Look-ups in named tables: a row name and a column name give one cell, copied from the table.

fesede
          funu  motilu    zuz  dalono  gopivu    fub
pib      35.60   41.75  59.32   22.10   45.14  47.99
basa     53.45   28.01  73.27   49.95   40.46  37.57
napuz    52.17   96.26  29.39   30.08   42.99  50.06
ridip    48.61   51.85  28.84   29.34   50.93  53.14
fegu     40.76   51.98  30.83   35.96   37.68  62.36
gelebof  30.46   35.84  50.54   38.51   25.49  61.06
pef      24.16   48.09  53.20   30.25   48.93  32.34
lok      52.54   62.90  36.60   28.54   30.17  54.13
nepud    41.98   30.54  33.66   46.41   52.83  68.73
lobed    36.77   45.87  18.86   40.22   48.56  44.89

dalono of ridip is 29.34
funu of napuz is 52.17
funu of basa is 53.45
gopivu of basa is 40.46
motilu of pef is 48.09
funu of fegu is 40.76
funu of pef is 24.16
fub of ridip is 53.14
dalono of nepud is 46.41
fub of gelebof is 61.06
fub of basa is 37.57
funu of ridip is 48.61
zuz of napuz is 29.39
zuz of lobed is 18.86
motilu of pib is 41.75
fub of napuz is 50.06
dalono of napuz is 30.08
Row with the largest funu: basa

kani =
,vuludis,tif,zevo,gab,nir,fasenik,borepid,vaz,rik
tuk,5731,5767,7008,6402,4801,2418,6773,6513,5962
gal,6486,6319,5540,6027,5635,8428,5822,5987,5780
pifu,5545,5809,6490,6318,6806,2991,6915,6516,6540
rop,5950,5473,6056,6176,4544,4942,6243,6049,5984
nabar,6315,6272,6262,6034,6807,7197,5395,6103,6070
gumo,6355,6250,6062,6166,6029,6930,5633,6138,5992
rovogo,6225,6018,6034,6139,5964,6300,5772,6126,5927

fasenik of tuk = 2418
vuludis of tuk = 5731
vaz of gumo = 6138
rik of gumo = 5992
nir of rovogo = 5964
tif of rop = 5473
gab of pifu = 6318
gab of nabar = 6034
gab of rovogo = 6139
Row with the largest nir: nabar

Table poma
         papiza  keb  toda  nuv
daf          88  180    86   61
rem          62   94   249   47
gamusas      85   25   139  102
bap          61   87   252   46

toda of gamusas: 139
keb of bap: 87
nuv of gamusas: 102
papiza of bap: 61
nuv of daf: 61
keb of rem: 94
keb of daf: 180
toda of daf: 86
papiza of gamusas: 85
toda of rem: 249
toda of bap: 252
keb of gamusas: 25
papiza of rem: 62
papiza of daf: 88
nuv of bap: 46
nuv of rem: 47
Which row has the largest nuv? gamusas

tev:
,bogo,zono,biz,pekira
surod,117,114,107,117
difovar,120,111,107,122
lape,114,115,114,114
zam,114,118,109,115
vub,119,112,110,121
gumalo,42,40,232,179
gevenu,119,112,111,121
vav,117,115,114,116
gege,136,145,73,127
pivog,120,114,114,121
vev,115,116,119,114
zapes,106,118,116,110
lufa,122,110,105,120

What is the zono of difovar in tev? 111
What is the bogo of vub in tev? 119
What is the biz of vav in tev? 114
What is the zono of lape in tev? 115
What is the bogo of vev in tev? 115
What is the zono of zam in tev? 118
What is the zono of gege in tev? 145
What is the bogo of surod in tev? 117
What is the bogo of gege in tev? 136
What is the zono of lufa in tev? 110
What is the bogo of difovar in tev? 120
What is the bogo of gumalo in tev? 42
What is the biz of lape in tev? 114
What is the pekira of pivog in tev? 121
What is the biz of zapes in tev? 116
What is the bogo of zam in tev? 114
What is the zono of vub in tev? 112
What is the zono of gevenu in tev? 112
What is the pekira of vav in tev? 116
What is the pekira of zam in tev? 115
Which row has the largest pekira? gumalo

kuzurid =
         dek  fesugo  kogu  gagi  zabe  suf
pilipo   121     132   204   131   156   76
renama   191     153   204   131   125  136
badame   180     145   144   157   124  108
dem      168     143   129   159   129   95
zem      191     127   116   159   163  136
ped      142     158   159   157   110   61
vov      124     127   116   142   163   63
nalabal  172     136   156   142   144  111
denumu   121     158   176   145   110   61
famisog  182     137   153   147   140  120
fupu     172     145   146   155   125  101

vov, dek -> 124
nalabal, suf -> 111
dem, zabe -> 129
zem, zabe -> 163
pilipo, fesugo -> 132
famisog, zabe -> 140
denumu, gagi -> 145
renama, dek -> 191
pilipo, zabe -> 156
badame, zabe -> 124
fupu, zabe -> 125
renama, fesugo -> 153
pilipo, gagi -> 131
famisog, suf -> 120
vov, gagi -> 142
renama, zabe -> 125
zem, kogu -> 116
zem, dek -> 191
nalabal, fesugo -> 136
pilipo, suf -> 76

Table febinu
        gugeb   tum   nid   kos  kadada   peb
nem      3479  4514  8498  1835    7361  5740
kugibo   4750  7540  4572  3870    6883  5800
nuv      7371  5934  3544  4085    6178  7129
tosipo   5274  7807  8695  7533    4732  2495
livufi   6616  5115  4494  7011    3692  6773
bokigo   2734  3289  5260  7621    7777  5990
mam      9031  7623  3345  2006    4117  7368
moba     7312  8135  4889  2815    4068  6866
lel      3346  7107  4686  4732    6867  3377
gamem    6550  7553  1143  8235    6199  1777

peb of nuv = 7129
kadada of tosipo = 4732
tum of livufi = 5115
kos of kugibo = 3870
tum of tosipo = 7807
kos of moba = 2815
peb of nem = 5740
tum of gamem = 7553

gitaboz
|  | riv | rit | poti | kab | diri | zif | nomuduf | vid | tov |
|---|---|---|---|---|---|---|---|---|---|
| muro | 82 | 83 | 78 | 101 | 43 | 90 | 81 | 89 | 86 |
| vok | 84 | 71 | 75 | 115 | 23 | 101 | 80 | 85 | 78 |
| dud | 79 | 96 | 83 | 66 | 146 | 40 | 82 | 88 | 77 |
| godosi | 80 | 74 | 78 | 93 | 64 | 84 | 81 | 79 | 79 |
| dav | 76 | 85 | 86 | 24 | 174 | 53 | 79 | 78 | 75 |
| girot | 77 | 83 | 85 | 13 | 195 | 53 | 77 | 78 | 74 |
| leseru | 83 | 74 | 76 | 112 | 37 | 95 | 80 | 86 | 78 |
| bolefod | 75 | 94 | 85 | 51 | 134 | 54 | 83 | 82 | 82 |
| kosu | 80 | 81 | 80 | 88 | 105 | 73 | 81 | 80 | 76 |
| buv | 81 | 81 | 78 | 101 | 48 | 89 | 81 | 88 | 85 |

dav, nomuduf => 79
leseru, diri => 37
muro, vid => 89
kosu, vid => 80
godosi, kab => 93
kosu, rit => 81

